Read these off the array that follows.
1) Report the entry just left of -74.401.
2) Report the entry just left of -210.972.
array([[-216.862, -213.766, -210.875,  -94.832,  175.934, -211.093,
        -210.598, -208.015, -205.896,  -66.340,  -76.606,  226.283,
         -39.292,  122.522, -142.198],
       [ 153.005,   51.116,  -51.090,  235.284,  227.778,  138.125,
         121.385,  -74.401,  108.857,  235.963,  241.963, -113.704,
        -204.761,  242.592, -211.075],
       [ 204.127,  234.006,  206.661,   27.292, -208.917,  235.197,
         241.267,  203.144,  225.978, -180.595, -202.404, -206.710,
        -128.373, -220.038,  -99.866],
       [-106.722, -134.578, -125.539,   41.570,  245.874, -195.242,
        -175.823, -104.324, -159.538,  235.826,  234.419,  247.314,
         161.314,  240.081,  160.944],
       [ 236.436,  219.960,  228.154,  229.231,  176.565,  232.930,
         230.826,  205.767,  242.246,  240.662,  237.055, -191.727,
        -183.856,  186.267, -165.992],
       [-208.844, -210.672, -207.456, -117.025,   33.288, -210.429,
        -207.988, -210.972, -208.219, -107.846, -105.124,  197.303,
        -129.194,  -23.403, -212.642],
       [-106.408,   35.869,   96.107, -209.309, -210.248,  -80.812,
         -19.353,  115.900,   -2.290, -204.666, -210.481,  -87.052,
         224.363, -225.116,  213.385]])
1) 121.385
2) -207.988

x =
[[134, 159, 54, 187, 43, 81, 77],
 [121, 39, 162, 47, 159, 70, 166],
 [36, 117, 76, 73, 92, 164, 46],
 [165, 25, 184, 68, 167, 25, 211],
 [172, 104, 105, 132, 93, 34, 129],
 [54, 181, 18, 150, 30, 161, 2],
 [14, 112, 82, 72, 97, 186, 52]]
The entry in the bottom-right corner -> 52
The entry just right of the centre entry is 167
The first entry of the smallest entry's row -> 54
Which number is the top-right entry?
Answer: 77
Which number is the largest entry in the first row?
Answer: 187
Which number is the largest entry in the last column?
Answer: 211
Which number is the entry directly above the smallest entry?
Answer: 129
Which number is the smallest entry in the first row?
Answer: 43
The smallest entry in the last column -> 2
Which number is the first entry of the largest entry's row?
Answer: 165
Which number is the third smallest entry?
Answer: 18
Which number is the entry directly above the centre entry?
Answer: 73
Which number is the entry in the bottom-left corner?
Answer: 14
The first entry, reading row by row is 134
Which number is the entry directly below the centre entry?
Answer: 132
Which number is the 2nd entry on the main diagonal?
Answer: 39
Which number is the entry directly below 184?
Answer: 105
The largest entry in the last row: 186
Which number is the entry just right of 36?
Answer: 117
Which number is the entry just left of 187?
Answer: 54
The entry just left of 39 is 121
The entry just right of 92 -> 164

grid =
[[ 4.9  4.4  5.6 28.4  4.1 16.3 13.1  6.5  7.5  4.1  3.6  8.6  6.5  8.3
  12.3]
 [15.7  5.0  7.7  5.9  4.0  4.6  9.3 10.5  9.6 20.2  7.6  5.5  7.4  9.1
  18.9]
 [ 9.4 14.4  9.9  1.4 15.1  3.7  2.9  6.4  5.2  9.1 17.0  7.9 11.1  5.8
   3.2]
 [36.4 18.5 18.2  0.3 12.5  1.2  3.5  8.8  7.0 44.3 26.9  3.1 12.9  5.8
   7.9]
 [ 3.0  5.8  5.3 19.9  9.7 14.4  8.3  6.1  5.8  2.8  4.0 11.0  6.1  8.4
   4.8]
 [ 5.5  4.4  6.1 14.1  5.9 14.2 10.1  7.5  8.1  4.4  4.5  6.5  5.9  7.9
  11.0]
 [ 6.2 13.3  9.9  6.5  9.2  6.6  5.5  6.0  6.5  5.1 16.1  8.3  7.0  7.6
   3.1]
 [ 4.8  5.4  5.3 12.7 10.4 12.3  9.2  7.3  6.3  5.1  4.2 10.2  6.0  7.9
   7.1]
 [ 5.3  5.9  5.6 15.2  6.1 12.6  8.3  6.7  6.8  5.5  5.1  8.1  6.6  9.5
   8.2]]
Read off the entry just right of the largest entry.
Answer: 26.9
The second smallest entry is 1.2
The entry just right of the centre entry -> 5.8
The entry just left of 5.0 is 15.7
Read off the entry just left of 10.1.
Answer: 14.2
The 3rd smallest entry is 1.4
The maximum -> 44.3
The entry at the centre -> 6.1
Read off the entry just right of the smallest entry.
Answer: 12.5
The second entry in reading order is 4.4
Read off the entry just left of 6.3.
Answer: 7.3

Read these off the table that follows.
1) Which number is the bottom-right entry?
2) Which number is the smallest entry?
3) Which number is the entry just right of 7.0?
4) Which number is the entry just left of the largest entry?
5) Which number is the entry in the bottom-left corner?
6) Which number is the first entry, reading row by row?
7) Which number is the maximum?
8) Which number is the first entry on the diagonal from the top-right corner?
[[-12.3, -12.8, 44.1, -35.5, -29.0],
 [-1.3, 7.0, -22.0, 31.7, 12.4]]
1) 12.4
2) -35.5
3) -22.0
4) -12.8
5) -1.3
6) -12.3
7) 44.1
8) -29.0

[[-655 -659 -684  615 -716 -704  595 -268 -683  449  622  592  627  168]
 [ 602 -545  353  500  603  407  637  627 -550  619  620  615  569  641]]
The last entry of the smallest entry's row: 168
The entry directly above 637 is 595
Which number is the entry directly below 622? 620
The bottom-left entry -> 602
Which number is the second-last entry, reading row by row? 569
The 2nd smallest entry -> -704
Which number is the 1st entry in reading order? -655
The bottom-right entry -> 641
The entry just left of 407: 603
Which number is the second entry, reading row by row? -659
The second largest entry is 637
